Below is a small trained network, with its code and all its weights. Each question gives an input and a target symbol and asks what happens when units are switched off, that is, made to give their printed mean instead of their output.

import numpy as np


def w(rows, s, z=0):
    codes = np.array(rows[::2]) - 128.0
    scale = np.full(codes.shape[1], s)
    scale[-1] = z or s
    return codes * scale


def f(y):
    return np.maximum(y, 0)


def softmax(a):
    e = np.exp(a - a.max(-1, keepdims=True))
    return e / e.sum(-1, keepdims=True)


def log_softmax(a):
    a = a - a.max(-1, keepdims=True)
    return a - np.log(np.exp(a).sum(-1, keepdims=True))


def net(x, mask):
    ids = ['βγδζθμξπσφψω'.index(c) for c in x.split()]
    T = len(ids)
    res = E[ids] + P[:T]
    u = 0
    for l in range(2):
        q, k, v = (res @ M[l].T for M in (Q, K, V))
        z = softmax(np.where(np.tri(T) > 0, q @ k.T / 2**0.5, -1e9)) @ v
        res = res + np.where(mask[u], z, O[l][:, -1]) @ O[l][:, :-1]
        u += 1
        y = f(res @ A[l][:, :-1].T + A[l][:, -1])
        res = res + np.where(mask[u : u + 4], y, B[l][:, -1]) @ B[l][:, :-1]
        u += 4
    return log_softmax(res[-1] @ U[:, :-1].T + U[:, -1])


Q, K, V, O, A, B = {}, {}, {}, {}, {}, {}
E = w([
[164,176,164,100,124,117],'β',
[114,104,71,191,115,143],'γ',
[161,92,55,61,86,109],'δ',
[176,156,185,104,81,146],'ζ',
[138,199,166,193,170,139],'θ',
[160,189,61,143,134,142],'μ',
[138,175,131,184,129,163],'ξ',
[104,57,64,162,60,158],'π',
[141,66,250,103,106,182],'σ',
[54,50,174,225,116,129],'φ',
[132,169,218,62,184,90],'ψ',
[162,180,139,67,170,89],'ω',
],0.012)
P = w([
[152,77,91,143,136,32],'0',
[217,97,130,225,193,184],'1',
[192,94,145,254,154,179],'2',
[57,188,171,172,82,151],'3',
[102,127,132,187,103,164],'4',
[201,119,186,188,89,146],'5',
],0.0079)
Q[0] = w([
[251,64,150,188,147,8],'0.h1',
[253,162,143,232,13,202],'0.h1',
],0.0064)
K[0] = w([
[37,215,147,105,1,75],'0.h1',
[26,103,195,60,124,103],'0.h1',
],0.0088)
V[0] = w([
[76,134,162,239,236,99],'0.h1',
[169,70,255,114,122,157],'0.h1',
],0.0082)
O[0] = w([
[145,77,161,160,126,6,207],'0.h1',
[95,56,113,113,207,123,254],'0.h1',
],0.014,0.0021)
A[0] = w([
[80,192,130,84,168,119,75],'0.n1',
[75,156,32,140,254,23,253],'0.n2',
[169,254,21,91,132,49,80],'0.n3',
[237,203,51,90,189,24,149],'0.n4',
],0.0062,0.0051)
B[0] = w([
[151,199,103,75,148,124,129],'0.n1',
[138,73,206,49,90,163,253],'0.n2',
[197,163,137,139,125,108,155],'0.n3',
[104,144,254,189,190,73,181],'0.n4',
],0.01,0.0052)
Q[1] = w([
[134,103,196,122,52,166],'1.h1',
[255,82,118,187,159,153],'1.h1',
],0.0095)
K[1] = w([
[254,168,105,79,71,15],'1.h1',
[29,182,144,53,11,20],'1.h1',
],0.0057)
V[1] = w([
[40,2,99,138,48,98],'1.h1',
[242,116,60,255,82,188],'1.h1',
],0.0055)
O[1] = w([
[71,113,204,130,68,178,255],'1.h1',
[249,90,147,108,112,169,168],'1.h1',
],0.015,0.001)
A[1] = w([
[55,167,231,241,93,170,66],'1.n1',
[5,229,150,139,2,100,49],'1.n2',
[151,219,208,51,188,107,235],'1.n3',
[44,82,197,148,84,231,3],'1.n4',
],0.0055,0.0024)
B[1] = w([
[107,96,37,25,2,86,240],'1.n1',
[197,185,52,109,92,142,195],'1.n2',
[60,152,91,184,132,201,175],'1.n3',
[176,209,155,79,223,79,255],'1.n4',
],0.008,0.0096)
U = w([
[65,160,93,146,191,184,129],'β',
[169,118,207,81,86,52,2],'γ',
[195,144,81,86,162,82,119],'δ',
[165,156,163,59,57,182,136],'ζ',
[61,134,130,165,86,85,116],'θ',
[119,225,78,129,150,106,110],'μ',
[162,122,224,133,60,171,135],'ξ',
[139,160,40,110,64,240,185],'π',
[97,73,124,3,221,210,143],'σ',
[142,76,181,121,86,33,107],'φ',
[69,166,107,61,185,167,158],'ψ',
[78,155,140,174,160,142,174],'ω',
],0.0063,0.0097)

Each question gives the input, a string of symbols that net reads in full, and the target symbol t.
The units are the heads (2 rows each of Q, K, V and O) and the neurons (one row each of A and B). Each row of codes is followed by its name. A weight is (code - 128) times the scale printed after its matrix; where a second scale follows, it is the last column's (O, A, B and U).
mask holds one flag per unit, layer by layer, with each layer's heads first. A switched-off unit (its flag False) gives its mean, the last column of its rows in O or B, instead of its output. The means were averaged over made-up inputs and are rounded, as every weight is.
A unit's drop is (log p(t) with every unit on - log p(t) with that unit switched off) / (log p(t) with every unit on - log p(t) with every unit switched off).
The circuit of an input: a set's keep is (log p(t) with only the set's units on - log p(t) with every unit switched off) / (log p(t) with every unit on - log p(t) with every unit switched off). Starting from all 10 units, units are removed one at a time, each time the one whose removal leaves the highest keep (on an exact tie, the one counted first), for as long as the keep stays at least 0.8.
units of the circuit, in order: the units of the circuit, biggest drop first
top k neurons: the k neurons with the biggest drops, biggest first
k most important neurons of layer l: the k neurons of layer l with the biggest drops, biggest first
drop of u: that unit's drop, to one decimal
input σ μ θ, target σ: units of the circuit, in order : (0.h1)
input π β μ, target ξ: units of the circuit, in order : (1.h1 0.n4)
input μ θ ζ θ, target δ: 2 most important neurons of layer 0 : (0.n3 0.n2)
input φ π π β, target ζ: units of the circuit, in order : (1.h1 0.h1 1.n1 1.n2)
input μ π π, target δ: units of the circuit, in order : (1.h1 0.h1 0.n3)
input σ π β, target σ: 2 most important neurons of layer 0 : (0.n2 0.n4)
input μ ψ σ π φ, target δ: top 3 neurons : (0.n3 0.n2 0.n4)
input π μ μ ψ, target δ: units of the circuit, in order : (1.h1 0.h1)
input θ ω π, target θ: units of the circuit, in order : (1.h1 0.h1 0.n2)
input μ π ζ, target δ: 3 most important neurons of layer 0 : (0.n3 0.n4 0.n2)
input ψ θ φ, target θ: units of the circuit, in order : (1.h1 1.n1)
input π μ β, target ξ: units of the circuit, in order : (1.h1 0.h1 1.n1 1.n4)
input μ π δ, target δ: 2 most important neurons of layer 0 : (0.n3 0.n4)
input π φ π, target ξ: units of the circuit, in order : (1.h1)
input σ θ μ σ ξ, target σ: 2 most important neurons of layer 0 : (0.n2 0.n4)
input π π β, target ξ: units of the circuit, in order : (1.h1 0.h1 1.n1 1.n2)
input δ π θ σ π θ, target σ: units of the circuit, in order : (0.h1 0.n2)
input μ σ σ π ξ, target σ: units of the circuit, in order : (0.h1 0.n2)
input π μ θ, target ξ: top 2 neurons : (1.n2 1.n4)
input μ π ω σ γ σ, target σ: units of the circuit, in order : (0.h1)
input μ σ π, target δ: units of the circuit, in order : (0.h1 1.h1 0.n3)
input μ φ θ, target δ: units of the circuit, in order : (1.h1 0.h1)
input φ μ θ π θ, target ζ: top 3 neurons : (1.n1 1.n2 0.n2)
input μ μ ζ π δ ζ, target π: top 2 neurons : (1.n4 1.n3)
input μ μ σ μ, target δ: 3 most important neurons of layer 0 : (0.n2 0.n3 0.n4)
input μ π ψ, target δ: 2 most important neurons of layer 0 : (0.n3 0.n2)
input π θ δ, target ξ: top neuron : (1.n1)
input σ δ σ σ, target ψ: 2 most important neurons of layer 1 : (1.n4 1.n2)
input μ δ μ μ μ δ, target δ: drop of 0.h1 : 1.4
